Below are the code and all the weights of a small trained network. Each question names an input and a class and asks about switching units off, where a switched-off unit gives its printed mean instead of its output.

import numpy as np


def w(rows, s, z=0):
    codes = np.array(rows[::2]) - 128.0
    scale = np.full(codes.shape[1], s)
    scale[-1] = z or s
    return codes * scale


def f(y):
    return np.maximum(y, 0)


def log_softmax(a):
    a = a - a.max(-1, keepdims=True)
    return a - np.log(np.exp(a).sum(-1, keepdims=True))


def net(x, mask):
    res = np.array(x, float).reshape(1, 6) / 4 @ E
    y = f(res @ A[0][:, :-1].T + A[0][:, -1])
    res = res + np.where(mask, y, B[0][:, -1]) @ B[0][:, :-1]
    return log_softmax(res[-1] @ U[:, :-1].T + U[:, -1])


A, B = {}, {}
E = w([
[172,193,231,10,109,32],'x0',
[99,225,36,148,180,106],'x1',
[45,118,94,28,158,190],'x2',
[140,157,158,114,106,219],'x3',
[32,86,134,180,61,1],'x4',
[204,44,75,112,209,65],'x5',
],0.0084)
A[0] = w([
[166,123,176,89,118,246,152],'n0',
[163,156,85,75,174,105,221],'n1',
[181,178,96,229,112,92,248],'n2',
[138,143,123,92,128,204,198],'n3',
[87,158,127,93,124,236,164],'n4',
[171,164,200,126,94,98,244],'n5',
[177,87,184,79,113,101,247],'n6',
[72,86,222,168,97,112,169],'n7',
[95,106,165,178,45,94,185],'n8',
[175,156,193,138,162,157,167],'n9',
[114,130,181,106,79,110,200],'n10',
[111,103,166,164,32,92,148],'n11',
[89,139,146,85,59,50,223],'n12',
[97,133,145,50,144,101,166],'n13',
[104,106,164,175,69,87,190],'n14',
[124,62,112,99,117,135,186],'n15',
[156,154,101,121,126,173,225],'n16',
[206,190,207,143,118,126,160],'n17',
[147,167,132,157,130,78,130],'n18',
[161,104,50,104,155,150,195],'n19',
[194,126,131,183,183,107,214],'n20',
[136,80,75,188,186,136,180],'n21',
[97,97,79,88,152,110,254],'n22',
[172,162,142,118,136,104,164],'n23',
[100,105,202,116,77,109,169],'n24',
[60,143,60,151,146,213,190],'n25',
[189,67,78,153,143,139,161],'n26',
],0.013,0.0044)
B[0] = w([
[117,128,210,98,81,179,223],'n0',
[106,114,130,102,209,145,190],'n1',
[93,41,39,92,91,77,232],'n2',
[84,158,187,119,113,208,200],'n3',
[68,192,113,111,67,248,223],'n4',
[255,119,100,25,79,169,223],'n5',
[197,153,154,120,141,144,210],'n6',
[179,203,142,192,61,103,218],'n7',
[155,210,86,162,57,42,231],'n8',
[126,83,151,77,96,159,186],'n9',
[206,205,151,108,141,122,198],'n10',
[180,216,97,183,59,95,222],'n11',
[170,215,66,124,156,107,224],'n12',
[113,245,119,65,197,110,180],'n13',
[171,206,74,173,68,22,219],'n14',
[130,161,163,181,134,146,171],'n15',
[95,97,154,129,121,209,189],'n16',
[205,21,105,29,136,192,217],'n17',
[153,107,65,111,141,133,174],'n18',
[88,90,153,228,162,189,202],'n19',
[164,10,119,141,152,133,198],'n20',
[63,11,178,255,179,76,230],'n21',
[71,149,136,182,209,115,192],'n22',
[151,103,85,85,146,173,172],'n23',
[196,190,166,171,104,106,205],'n24',
[48,130,71,174,73,223,254],'n25',
[122,53,206,189,206,89,204],'n26',
],0.0079,0.015)
U = w([
[93,155,90,61,234,119,178],'0',
[40,85,99,168,92,82,4],'1',
[169,42,90,50,127,144,88],'2',
[77,36,189,204,195,120,185],'3',
[135,105,227,35,111,181,46],'4',
[165,174,144,138,73,98,152],'5',
[10,117,134,140,84,207,165],'6',
],0.011,0.0026)

Each question gives the input, the list of numbers given to net, and the class t.
The units are the neurons (one row each of A and B). Each row of codes is followed by its name. A weight is (code - 128) times the scale printed after its matrix; where a second scale follows, it is the last column's (A, B and U).
mask holds one flag per neuron, in row order. A switched-off neuron (its flag False) gives its mean, the last column of its row in B, instead of its output. The means were averaged over made-up inputs and are rounded, as every weight is.
A unit's drop is (log p(t) with every unit on - log p(t) with that unit switched off) / (log p(t) with every unit on - log p(t) with every unit switched off).
The circuit of an input: a set's keep is (log p(t) with only the set's units on - log p(t) with every unit switched off) / (log p(t) with every unit on - log p(t) with every unit switched off). Starting from the 12 units with the biggest drops (on a tie, the unit counted first), units are removed one at a time, each time the one whose removal leaves the highest keep (on an exact tie, the one counted first), for as long as the keep stays at least 0.8.
units of the circuit, in order: the units of the circuit, biggest drop first
k most important neurons: the k neurons with the biggest drops, biggest first
drop of u: that unit's drop, to one decimal
input [3,-3,5,7,2,8], class 4: units of the circuit, in order => (n14, n2)
input [4,-4,-8,-5,-3,-1], class 2: units of the circuit, in order => (n17)
input [6,-8,-5,-6,-6,-3], class 4: units of the circuit, in order => (n2, n17)
input [7,-1,8,0,-4,7], class 0: 3 most important neurons => (n13, n1, n22)
input [1,-3,4,-6,0,2], class 0: 2 most important neurons => (n21, n13)
input [7,-3,-3,1,2,6], class 2: 3 most important neurons => (n17, n5, n23)
input [8,7,1,-6,-7,-3], class 0: 2 most important neurons => (n13, n1)
input [-2,1,-3,-5,5,1], class 1: 2 most important neurons => (n2, n5)
input [-4,-4,-3,2,6,7], class 3: 2 most important neurons => (n26, n21)
input [-1,5,-5,-7,5,5], class 1: 2 most important neurons => (n2, n14)
input [2,-2,5,-5,-6,-1], class 4: 2 most important neurons => (n25, n21)
input [4,2,4,2,-6,7], class 4: 2 most important neurons => (n21, n0)
input [-3,-8,-3,6,-1,3], class 4: drop of n0 => 0.1
input [1,4,-8,-3,3,8], class 3: units of the circuit, in order => (n21)
input [-5,-5,-1,-7,4,4], class 3: drop of n26 => 0.4
input [-5,7,-8,-5,-8,-6], class 6: drop of n25 => 0.6
input [-5,6,1,0,-4,2], class 3: drop of n21 => 0.6
